Below are the code and all the weights of a small trained network. Each question names an input and a target symbol and asks about switching units off, where a switched-off unit gives its printed mean instead of its output.

import numpy as np


def w(rows, s, z=0):
    codes = np.array(rows[::2]) - 128.0
    scale = np.full(codes.shape[1], s)
    scale[-1] = z or s
    return codes * scale


def f(y):
    return np.maximum(y, 0)


def softmax(a):
    e = np.exp(a - a.max(-1, keepdims=True))
    return e / e.sum(-1, keepdims=True)


def log_softmax(a):
    a = a - a.max(-1, keepdims=True)
    return a - np.log(np.exp(a).sum(-1, keepdims=True))


def net(x, mask):
    ids = ['εθλξτφ'.index(c) for c in x.split()]
    T = len(ids)
    res = E[ids] + P[:T]
    r = res
    for j in range(2):
        rows = slice(2 * j, 2 * j + 2)
        q, k, v = (r @ M[0][rows].T for M in (Q, K, V))
        z = softmax(np.where(np.tri(T) > 0, q @ k.T / 2**0.5, -1e9)) @ v
        o = O[0][rows]
        res = res + np.where(mask[j], z, o[:, -1]) @ o[:, :-1]
    y = f(res @ A[0][:, :-1].T + A[0][:, -1])
    res = res + np.where(mask[2:14], y, B[0][:, -1]) @ B[0][:, :-1]
    return log_softmax(res[-1] @ U[:, :-1].T + U[:, -1])


Q, K, V, O, A, B = {}, {}, {}, {}, {}, {}
E = w([
[168,84,177,92],'ε',
[165,96,129,122],'θ',
[100,187,97,154],'λ',
[98,52,204,176],'ξ',
[91,68,211,97],'τ',
[251,97,102,136],'φ',
],0.021)
P = w([
[106,121,241,217],'0',
[114,94,114,55],'1',
[129,126,130,53],'2',
[99,146,142,71],'3',
[91,148,168,85],'4',
[116,172,186,116],'5',
[113,155,199,133],'6',
[73,84,236,107],'7',
[117,99,173,126],'8',
[133,103,141,167],'9',
[127,105,121,191],'10',
[147,52,116,171],'11',
[122,2,123,177],'12',
],0.008)
Q[0] = w([
[120,210,79,85],'h0',
[114,103,167,2],'h0',
[190,105,170,101],'h1',
[183,22,233,108],'h1',
],0.0084)
K[0] = w([
[170,216,175,64],'h0',
[59,162,199,70],'h0',
[47,205,107,171],'h1',
[126,254,122,139],'h1',
],0.0084)
V[0] = w([
[164,192,132,24],'h0',
[103,199,197,219],'h0',
[17,119,216,46],'h1',
[2,112,17,239],'h1',
],0.0079)
O[0] = w([
[145,81,36,218,82],'h0',
[56,60,13,68,79],'h0',
[94,2,2,115,82],'h1',
[55,208,71,212,3],'h1',
],0.0077,0.0039)
A[0] = w([
[140,67,196,122,83],'n0',
[172,17,185,170,94],'n1',
[177,79,126,152,154],'n2',
[116,2,99,15,72],'n3',
[209,47,167,170,96],'n4',
[127,215,128,138,244],'n5',
[35,96,153,232,99],'n6',
[88,113,82,170,208],'n7',
[73,144,193,100,110],'n8',
[143,108,36,128,255],'n9',
[174,190,170,83,211],'n10',
[156,38,32,204,73],'n11',
],0.0098,0.0059)
B[0] = w([
[254,137,167,137,211],'n0',
[142,142,136,187,243],'n1',
[89,154,63,136,201],'n2',
[140,204,87,241,206],'n3',
[61,173,194,199,251],'n4',
[70,59,74,61,157],'n5',
[134,73,166,54,147],'n6',
[200,168,193,73,144],'n7',
[173,70,87,156,161],'n8',
[23,119,76,5,166],'n9',
[47,34,125,118,220],'n10',
[27,222,153,116,160],'n11',
],0.0055,0.015)
U = w([
[155,78,51,176,1],'ε',
[127,64,67,98,188],'θ',
[65,53,85,24,229],'λ',
[119,1,14,132,180],'ξ',
[42,104,70,185,46],'τ',
[139,208,173,55,110],'φ',
],0.0077,0.0043)

Each question gives the input, a string of symbols that net reads in full, and the target symbol t.
The units are the heads (2 rows each of Q, K, V and O) and the neurons (one row each of A and B). Each row of codes is followed by its name. A weight is (code - 128) times the scale printed after its matrix; where a second scale follows, it is the last column's (O, A, B and U).
mask holds one flag per unit, heads first, then neurons. A switched-off unit (its flag False) gives its mean, the last column of its rows in O or B, instead of its output. The means were averaged over made-up inputs and are rounded, as every weight is.
A unit's drop is (log p(t) with every unit on - log p(t) with that unit switched off) / (log p(t) with every unit on - log p(t) with every unit switched off).
The circuit of an input: a set's keep is (log p(t) with only the set's units on - log p(t) with every unit switched off) / (log p(t) with every unit on - log p(t) with every unit switched off). Starting from the 12 units with the biggest drops (on a tie, the unit counted first), units are removed one at a time, each time the one whose removal leaves the highest keep (on an exact tie, the one counted first), for as long as the keep stays at least 0.8.
circuit, biggest first: the units of the circuit, biggest drop first
unit that matters most: the unit with the biggest drop
k most important neurons: the k neurons with the biggest drops, biggest first
heads that matter: for each layer, one digit per head in row order, 1 if its drop is at least 0.15 and else 0, layers parted by /
drop of u: that unit's drop, to one decimal
input θ φ ε ε ξ, target ε: heads that matter -> 01
input ε φ ξ φ ε ε ε φ φ φ φ ε ε, target φ: circuit, biggest first -> [n0; h1]
input ε φ ξ φ ε φ θ λ φ φ λ φ ξ, target λ: heads that matter -> 11
input ξ ε τ, target ξ: circuit, biggest first -> [h1]
input ε λ τ φ φ ξ ξ λ λ θ, target λ: heads that matter -> 11
input ε τ ξ, target ε: 2 most important neurons -> [n3; n0]
input τ φ ξ φ θ ε ε φ φ φ θ, target φ: circuit, biggest first -> [h1; h0]
input ξ θ φ τ ξ ε φ θ, target ε: heads that matter -> 01
input φ ε λ, target λ: heads that matter -> 00
input φ ξ φ λ λ λ θ, target λ: 2 most important neurons -> [n3; n1]
input φ φ φ φ φ ε ξ φ θ φ φ ε, target φ: heads that matter -> 01
input φ ε φ, target φ: heads that matter -> 01
input ε φ ξ ε ξ τ, target ε: 2 most important neurons -> [n3; n0]
input ε λ ε φ, target λ: 4 most important neurons -> [n9; n3; n1; n0]
input ξ φ φ θ φ τ ε φ ε, target ε: unit that matters most -> n3
input φ φ φ λ λ λ φ ξ ε ξ φ, target τ: drop of h0 -> 0.1
input φ φ ε ξ, target φ: drop of n7 -> -0.1
input τ λ φ, target λ: drop of n9 -> 0.4
input ε φ φ λ, target λ: drop of n3 -> 0.2
